Below are the code and all the weights of a small trained network. Each question names an input and a target symbol and asks about switching units off, where a switched-off unit gives its printed mean instead of its output.

import numpy as np


def w(rows, s, z=0):
    codes = np.array(rows[::2]) - 128.0
    scale = np.full(codes.shape[1], s)
    scale[-1] = z or s
    return codes * scale


def f(y):
    return np.maximum(y, 0)


def softmax(a):
    e = np.exp(a - a.max(-1, keepdims=True))
    return e / e.sum(-1, keepdims=True)


def log_softmax(a):
    a = a - a.max(-1, keepdims=True)
    return a - np.log(np.exp(a).sum(-1, keepdims=True))


def net(x, mask):
    ids = ['ΔΘΞΣΩαβγεζημπτφ'.index(c) for c in x.split()]
    T = len(ids)
    res = E[ids] + P[:T]
    r = res
    for j in range(2):
        rows = slice(4 * j, 4 * j + 4)
        q, k, v = (r @ M[0][rows].T for M in (Q, K, V))
        z = softmax(np.where(np.tri(T) > 0, q @ k.T / 4**0.5, -1e9)) @ v
        o = O[0][rows]
        res = res + np.where(mask[j], z, o[:, -1]) @ o[:, :-1]
    y = f(res @ A[0][:, :-1].T + A[0][:, -1])
    res = res + np.where(mask[2:18], y, B[0][:, -1]) @ B[0][:, :-1]
    return log_softmax(res[-1] @ U[:, :-1].T + U[:, -1])


Q, K, V, O, A, B = {}, {}, {}, {}, {}, {}
E = w([
[28,114,128,119,139,87],'Δ',
[44,76,127,134,99,96],'Θ',
[60,99,90,102,153,140],'Ξ',
[84,102,86,132,138,116],'Σ',
[97,105,81,136,133,110],'Ω',
[91,82,42,132,124,115],'α',
[104,120,88,165,158,49],'β',
[116,79,97,170,103,72],'γ',
[81,67,166,126,205,100],'ε',
[138,59,101,122,160,183],'ζ',
[146,53,168,145,117,160],'η',
[146,144,91,124,212,149],'μ',
[220,114,178,2,95,63],'π',
[148,108,177,120,193,183],'τ',
[172,112,140,162,163,111],'φ',
],0.0064)
P = w([
[41,143,137,229,150,184],'0',
[62,115,134,205,153,165],'1',
[84,102,128,188,159,152],'2',
[94,77,120,159,164,120],'3',
[108,63,119,141,169,110],'4',
[122,49,117,121,173,98],'5',
[133,39,114,107,177,84],'6',
[144,24,114,93,180,68],'7',
[154,10,110,75,184,63],'8',
[152,9,113,63,183,47],'9',
[161,2,115,48,188,33],'10',
],0.0042)
Q[0] = w([
[165,106,143,30,100,95],'head 1',
[176,203,130,152,64,223],'head 1',
[175,96,175,170,120,101],'head 1',
[147,253,170,117,65,122],'head 1',
[131,134,123,211,136,202],'head 2',
[204,226,195,160,63,197],'head 2',
[191,145,131,140,134,111],'head 2',
[126,112,179,123,187,138],'head 2',
],0.034)
K[0] = w([
[59,124,136,42,103,47],'head 1',
[62,182,155,214,138,130],'head 1',
[121,180,138,72,154,193],'head 1',
[1,83,100,153,117,163],'head 1',
[136,110,180,214,173,197],'head 2',
[41,175,72,226,110,150],'head 2',
[63,145,144,107,95,156],'head 2',
[180,161,149,127,71,164],'head 2',
],0.027)
V[0] = w([
[159,194,26,135,247,132],'head 1',
[248,75,92,212,117,179],'head 1',
[90,72,65,116,109,223],'head 1',
[104,117,103,221,106,2],'head 1',
[59,138,105,88,65,95],'head 2',
[46,109,117,101,93,95],'head 2',
[120,101,199,131,210,165],'head 2',
[64,73,133,132,176,117],'head 2',
],0.017)
O[0] = w([
[135,253,79,70,199,186,146],'head 1',
[224,117,200,121,234,83,121],'head 1',
[147,72,102,20,132,83,152],'head 1',
[46,185,142,211,177,43,156],'head 1',
[55,94,72,115,123,166,101],'head 2',
[47,112,77,90,117,150,161],'head 2',
[162,182,181,129,76,54,228],'head 2',
[89,160,118,88,114,92,255],'head 2',
],0.015,0.0081)
A[0] = w([
[102,2,125,86,198,83,147],'neuron 1',
[117,136,116,98,127,120,128],'neuron 2',
[211,107,173,106,185,166,57],'neuron 3',
[59,30,161,174,215,135,4],'neuron 4',
[145,62,53,48,104,124,80],'neuron 5',
[84,96,101,73,120,205,101],'neuron 6',
[47,74,90,116,237,168,81],'neuron 7',
[191,93,162,119,187,93,103],'neuron 8',
[210,113,86,45,87,130,135],'neuron 9',
[105,86,108,28,198,152,111],'neuron 10',
[127,132,108,101,177,186,95],'neuron 11',
[171,138,174,76,202,156,165],'neuron 12',
[92,38,119,122,101,142,180],'neuron 13',
[70,104,189,95,233,148,134],'neuron 14',
[175,71,154,169,64,95,213],'neuron 15',
[99,90,201,142,205,169,144],'neuron 16',
],0.0094,0.002)
B[0] = w([
[86,20,197,132,136,130,224],'neuron 1',
[109,141,148,115,149,122,224],'neuron 2',
[5,169,146,129,107,70,201],'neuron 3',
[126,85,111,3,106,108,175],'neuron 4',
[146,184,214,178,140,142,204],'neuron 5',
[187,158,201,148,63,139,165],'neuron 6',
[153,68,25,202,137,135,183],'neuron 7',
[219,106,154,185,123,114,240],'neuron 8',
[159,79,63,60,82,100,237],'neuron 9',
[86,153,167,119,213,192,232],'neuron 10',
[66,108,142,119,85,149,146],'neuron 11',
[192,129,75,121,163,199,254],'neuron 12',
[158,185,135,78,112,212,202],'neuron 13',
[121,166,84,170,158,101,191],'neuron 14',
[77,161,88,196,65,144,208],'neuron 15',
[105,116,134,79,91,161,147],'neuron 16',
],0.018,0.0067)
U = w([
[129,153,79,184,55,204,221],'Δ',
[100,69,127,64,68,180,139],'Θ',
[127,179,228,126,131,194,33],'Ξ',
[113,130,133,154,147,141,97],'Σ',
[109,115,106,160,152,144,95],'Ω',
[71,102,153,179,197,172,70],'α',
[105,131,32,183,157,108,65],'β',
[95,44,57,106,147,97,50],'γ',
[24,215,205,40,112,2,249],'ε',
[183,57,205,53,170,123,144],'ζ',
[144,61,172,193,92,84,86],'η',
[151,180,61,49,183,185,154],'μ',
[127,125,127,143,114,141,37],'π',
[217,105,49,90,63,79,103],'τ',
[214,198,143,234,160,115,166],'φ',
],0.0028,0.0021)

Each question gives the input, a string of symbols that net reads in full, and the target symbol t.
The units are the heads (4 rows each of Q, K, V and O) and the neurons (one row each of A and B). Each row of codes is followed by its name. A weight is (code - 128) times the scale printed after its matrix; where a second scale follows, it is the last column's (O, A, B and U).
mask holds one flag per unit, heads first, then neurons. A switched-off unit (its flag False) gives its mean, the last column of its rows in O or B, instead of its output. The means were averaged over made-up inputs and are rounded, as every weight is.
A unit's drop is (log p(t) with every unit on - log p(t) with that unit switched off) / (log p(t) with every unit on - log p(t) with every unit switched off).
The circuit of an input: a set's keep is (log p(t) with only the set's units on - log p(t) with every unit switched off) / (log p(t) with every unit on - log p(t) with every unit switched off). Starting from the 12 units with the biggest drops (on a tie, the unit counted first), units are removed one at a time, each time the one whose removal leaves the highest keep (on an exact tie, the one counted first), for as long as the keep stays at least 0.8.
circuit, biggest first: the units of the circuit, biggest drop first
most important unit: the unit with the biggest drop
top k neurons: the k neurons with the biggest drops, biggest first
drop when u is switched off: that unit's drop, to one decimal
input ε μ ε Δ ε ε π ε ζ, target Δ: top 2 neurons -> (neuron 15; neuron 13)
input ε φ ε β γ Δ ε Δ Θ, target ε: most important unit -> neuron 12
input ε Ξ ε Σ φ α φ ε ζ, target φ: circuit, biggest first -> (head 1; neuron 8; head 2)
input φ Δ Ξ ε Ξ μ Δ π Ξ, target Θ: circuit, biggest first -> (head 2; head 1; neuron 4; neuron 13)
input β Δ α Ξ Ω Δ Σ Ξ π Δ Δ, target Θ: circuit, biggest first -> (head 2; head 1; neuron 4; neuron 13)
input α ζ γ Δ η Δ Δ Θ Δ β, target β: circuit, biggest first -> (head 1; head 2; neuron 7)
input Σ μ Ξ, target μ: circuit, biggest first -> (head 1; neuron 12)
input ε γ α ε Ξ Ω ε α, target ε: circuit, biggest first -> (neuron 12; head 2; head 1)
input π Ξ ε Δ, target Δ: circuit, biggest first -> (head 1; neuron 15)
input α Δ ζ Δ ε Δ, target ε: circuit, biggest first -> (head 2; neuron 12)
input Δ ε ε Δ Θ Ξ ζ, target ζ: top 3 neurons -> (neuron 9; neuron 1; neuron 8)
input ε α ε ε ε Δ Ξ, target ε: top 3 neurons -> (neuron 12; neuron 8; neuron 7)
input τ ζ Δ ζ ε, target ζ: top 3 neurons -> (neuron 1; neuron 9; neuron 8)
input Δ Ξ Δ Θ ε τ Θ, target τ: circuit, biggest first -> (head 2; head 1; neuron 9)
input Δ Θ Δ α Δ τ, target τ: most important unit -> head 2
input Ξ ε ε τ ε, target τ: circuit, biggest first -> (head 2; head 1; neuron 9; neuron 10)
input ε α β ε α α Δ, target α: top 3 neurons -> (neuron 10; neuron 7; neuron 1)
input Δ η Ξ, target η: top 3 neurons -> (neuron 1; neuron 8; neuron 15)
input ε ε ε α π Ξ, target Δ: top 2 neurons -> (neuron 15; neuron 13)
input φ ζ ζ Θ, target ζ: top neuron -> (neuron 1)
input β ε ε μ Θ Δ Δ α η Ξ, target η: top 2 neurons -> (neuron 1; neuron 8)
input γ ζ φ η, target φ: drop when head 2 is switched off -> 0.3
input γ ε ζ η μ π, target Δ: drop when neuron 13 is switched off -> 0.1
input ε β Δ τ ε φ μ Θ Θ, target μ: drop when head 1 is switched off -> 1.4
